[ 4.79 -1.98 -0.59  0.89  0.57 -2.42 -1.54  3.02  2.83 -0.72  4.17  1.27
  2.55  2.85 -1.22  1.21  3.98 -1.07  0.59 -0.01  3.06 -2.98 -0.29 -1.35
 -1.47 -0.10 -1.47  0.18  1.28 -0.76 -1.00 -2.31  0.09] => 5
[ 2.65 -0.67  1.26 -0.27 -0.15 -0.50 -4.74  0.89  1.53 -1.95  0.12  0.67
  1.99  0.73 -1.09 -0.85  1.43 -0.80 -1.17 -0.32  0.77 -1.55  0.50 -1.57
 -0.41 -0.07 -1.66  1.95 -1.10 -1.66  0.22 -1.69  0.88] => 1
[ 3.64 -2.67  0.23  0.76 -0.38 -2.87 -0.96  2.84  2.69 -0.77  1.93  0.57
  1.88  1.55 -1.62  1.28  2.65 -1.58 -1.24  1.05  2.54 -3.38 -0.60 -2.44
 -0.57  0.24 -3.12  0.41 -0.22 -0.11 -1.56 -3.19  1.00] => 5
[ 3.43 -2.22  0.12  0.97 -0.66 -2.92 -0.59  1.85  1.99 -2.56  0.06  1.50
  1.62  0.86 -2.00 -0.28  2.75 -0.63 -1.07 -0.51  1.42 -1.96 -0.13 -1.46
 -0.49  0.50 -1.01  0.58 -0.70 -2.46 -0.44 -1.27  0.38] => 2
[ 3.96 -1.48  0.02  0.20 -0.15 -2.29 -0.68  2.00  2.31 -1.25  0.92 -0.08
  2.16  2.15 -2.01  0.76  2.36  0.67 -1.26  1.12  2.92 -2.61 -0.38 -2.24
 -1.02 -0.63 -2.52 -0.78 -0.57 -3.05 -1.89 -3.05  0.92] => 4
[ 3.16 -2.63 -0.68  0.84 -1.65 -2.67 -1.76  2.39  1.88 -2.12  1.22  0.00
  2.04 -1.17 -1.17  3.34  2.00 -0.07 -0.88  1.69  2.55 -1.94 -0.95 -1.53
 -0.82 -0.81 -2.37 -0.69 -0.08 -1.64 -0.95 -3.19 -0.83] => 5
[ 2.20 -0.71 -1.72  0.46 -2.19 -3.50 -0.62  1.88  2.13 -1.23  2.87 -0.49
  1.11 -0.11  0.93  0.19  1.79  0.04 -0.76  1.17  0.68 -0.83 -1.27 -1.39
 -2.58 -0.67 -1.79 -0.59 -1.55 -2.17 -0.07 -4.27  0.51] => 3
[ 4.76 -2.03 -0.13  0.05  0.72 -1.81  0.28  2.51  2.57 -2.26  0.00  1.48
  1.83  0.86 -0.04  0.83  1.51 -1.49 -0.44  0.86  2.42 -2.14 -0.19 -1.94
 -0.85  0.29 -1.15  0.59 -0.65 -1.15 -0.70 -1.42  0.18] => 2
[ 4.32 -6.95 -0.44  0.40 -0.28 -2.33 -0.84  2.88  3.06 -1.33  1.67  2.18
  3.04  2.66 -0.61  0.93  3.39 -1.46  0.07  0.60  3.77 -2.25 -1.47 -1.58
 -1.19  0.58 -1.76  0.02 -1.17 -3.88 -2.08 -3.08  0.85] => 5
[ 0.06 -0.61  0.74 -0.08 -0.57 -1.44  0.15  0.43 -0.34 -0.82  0.02 -1.09
  0.68 -0.10 -1.00 -0.32  2.07  2.28 -1.55  1.18  1.03 -1.69 -1.59 -1.85
 -0.99 -1.70 -2.24 -0.88 -2.59 -2.11  0.55 -2.36  1.49] => 1
[ 2.39 -2.34  0.27  0.99 -0.22 -2.71  0.00  0.87  0.90 -1.19  1.22  0.84
  1.56  2.22 -2.13  0.53  3.56  0.65 -2.08  1.59  2.06 -1.33 -0.77 -1.76
 -1.43 -0.74 -3.13 -0.42 -1.30 -1.81 -4.20 -4.60  1.79] => 6
[ 4.72 -3.28 -0.37  1.53  1.05 -2.97 -1.36  2.89  2.36 -0.74  1.87  0.45
  1.91  2.41 -1.01  0.55  3.08 -1.51 -0.14  0.75  2.18 -1.01 -1.97 -1.64
 -0.75 -0.59 -2.27 -0.35  1.60  0.02 -1.41 -2.78  0.44] => 6
[ 2.31 -1.77 -0.43 -0.04  0.22 -0.95 -0.62  2.31  1.32 -0.79  0.77  1.87
  1.29  1.13 -1.33 -1.50  3.66 -0.52 -0.22 -2.43  1.93 -2.29  0.03 -1.67
 -0.99  0.05 -0.68 -1.21  0.47 -1.72 -0.73 -1.00 -0.02] => 1
[ 4.84 -2.54 -1.63 -0.11  0.68 -3.46 -0.93  1.92  2.78 -1.16 -0.13  2.11
  2.30  4.57 -0.38  0.75  5.00 -1.13 -0.30  0.37  1.44 -2.08 -2.26 -2.23
 -0.99 -0.45 -2.80  0.52  0.40 -1.30 -1.31 -4.09 -0.06] => 7
[ 3.91 -3.51 -1.12  0.95 -0.21 -3.97 -0.45  1.97  2.16 -1.14  1.97 -0.56
  2.42  2.40 -0.49  1.36  3.03 -0.76 -1.68  0.83  2.76 -1.76 -1.94 -2.77
  0.46 -0.03 -2.48 -0.19  1.22 -1.42 -2.33 -3.26  2.71] => 6
[ 2.89 -1.34  0.71 -1.25 -0.31 -2.46 -0.70  1.05  1.43 -1.48 -0.17  1.16
  1.69  1.77 -1.58  0.08  2.51 -0.13 -0.89  0.96  1.96 -2.26  0.33 -1.48
 -1.02 -0.53 -0.73 -0.95 -2.20 -2.41 -0.18 -1.47  0.02] => 1
[ 4.09 -2.78 -0.43  1.56 -0.48 -3.50 -1.01  5.37  2.35 -0.94  1.31  2.19
  2.33  1.45 -1.24  0.93  3.68 -0.59 -0.75  1.60  2.35 -1.71 -2.10 -0.87
 -0.66 -0.20 -3.14  0.29  1.27 -1.09 -2.33 -3.55  0.55] => 7
[ 3.50 -1.92 -0.24  0.77 -0.77 -1.61 -1.96  2.24  3.26 -1.94  0.64  1.14
  2.36  0.27 -1.04  0.92  3.38 -0.60 -1.52  0.29  1.65 -2.71  0.02 -2.46
 -0.76  0.58 -0.15  0.20 -3.53 -0.76  0.48 -1.88  0.91] => 1
[ 3.45 -2.06 -0.92 -0.24 -0.44 -3.44 -0.52  2.72  1.00 -1.77 -0.45 -0.11
  2.13  1.71 -2.30  1.15  2.02 -0.40 -1.41  0.97  2.46 -2.85 -1.19 -3.18
 -1.12 -0.60 -3.11 -0.74 -1.53 -1.71  0.25 -3.22  1.03] => 4
[ 4.11 -1.58 -0.86  1.10  0.51 -3.53 -1.33  2.02  2.26  2.27  1.06  1.11
  0.98  2.58 -0.51  0.85  3.65 -0.86 -0.15  0.69  2.87 -1.88 -2.48 -1.25
 -1.71 -0.15 -2.86 -0.34  0.94 -0.78 -2.25 -3.51  0.74] => 7
[ 2.01 -1.63 -1.09  0.91 -0.17 -2.31 -0.98  2.31  1.16 -0.82 -0.45  2.19
  1.71  0.79 -1.41  0.98  3.76 -0.41 -0.82  0.19  2.20 -1.37 -1.39 -1.22
 -1.67 -0.78 -3.07  0.33 -0.73 -2.27 -1.63 -3.07  1.87] => 5
[ 3.20 -2.08 -0.17  0.19 -0.52 -3.12  0.11  2.45  2.23 -1.26  1.18 -0.33
  2.07  0.87 -2.50  1.80  3.27 -0.07 -0.25  0.36  1.95 -1.69 -1.87 -2.13
 -1.12 -0.07 -2.41 -0.90 -0.67 -2.26 -2.44 -4.01  1.26] => 4
[ 2.90 -1.47 -0.41  0.52 -0.47 -1.99 -1.29  0.39  0.85 -1.83  0.63  0.26
  2.47  1.41 -1.52  0.00  1.85  0.87 -1.97  0.40  3.21 -3.13 -0.74 -2.40
  0.32  0.11 -0.98 -1.33 -1.85 -3.06  0.79 -5.75  0.14] => 2
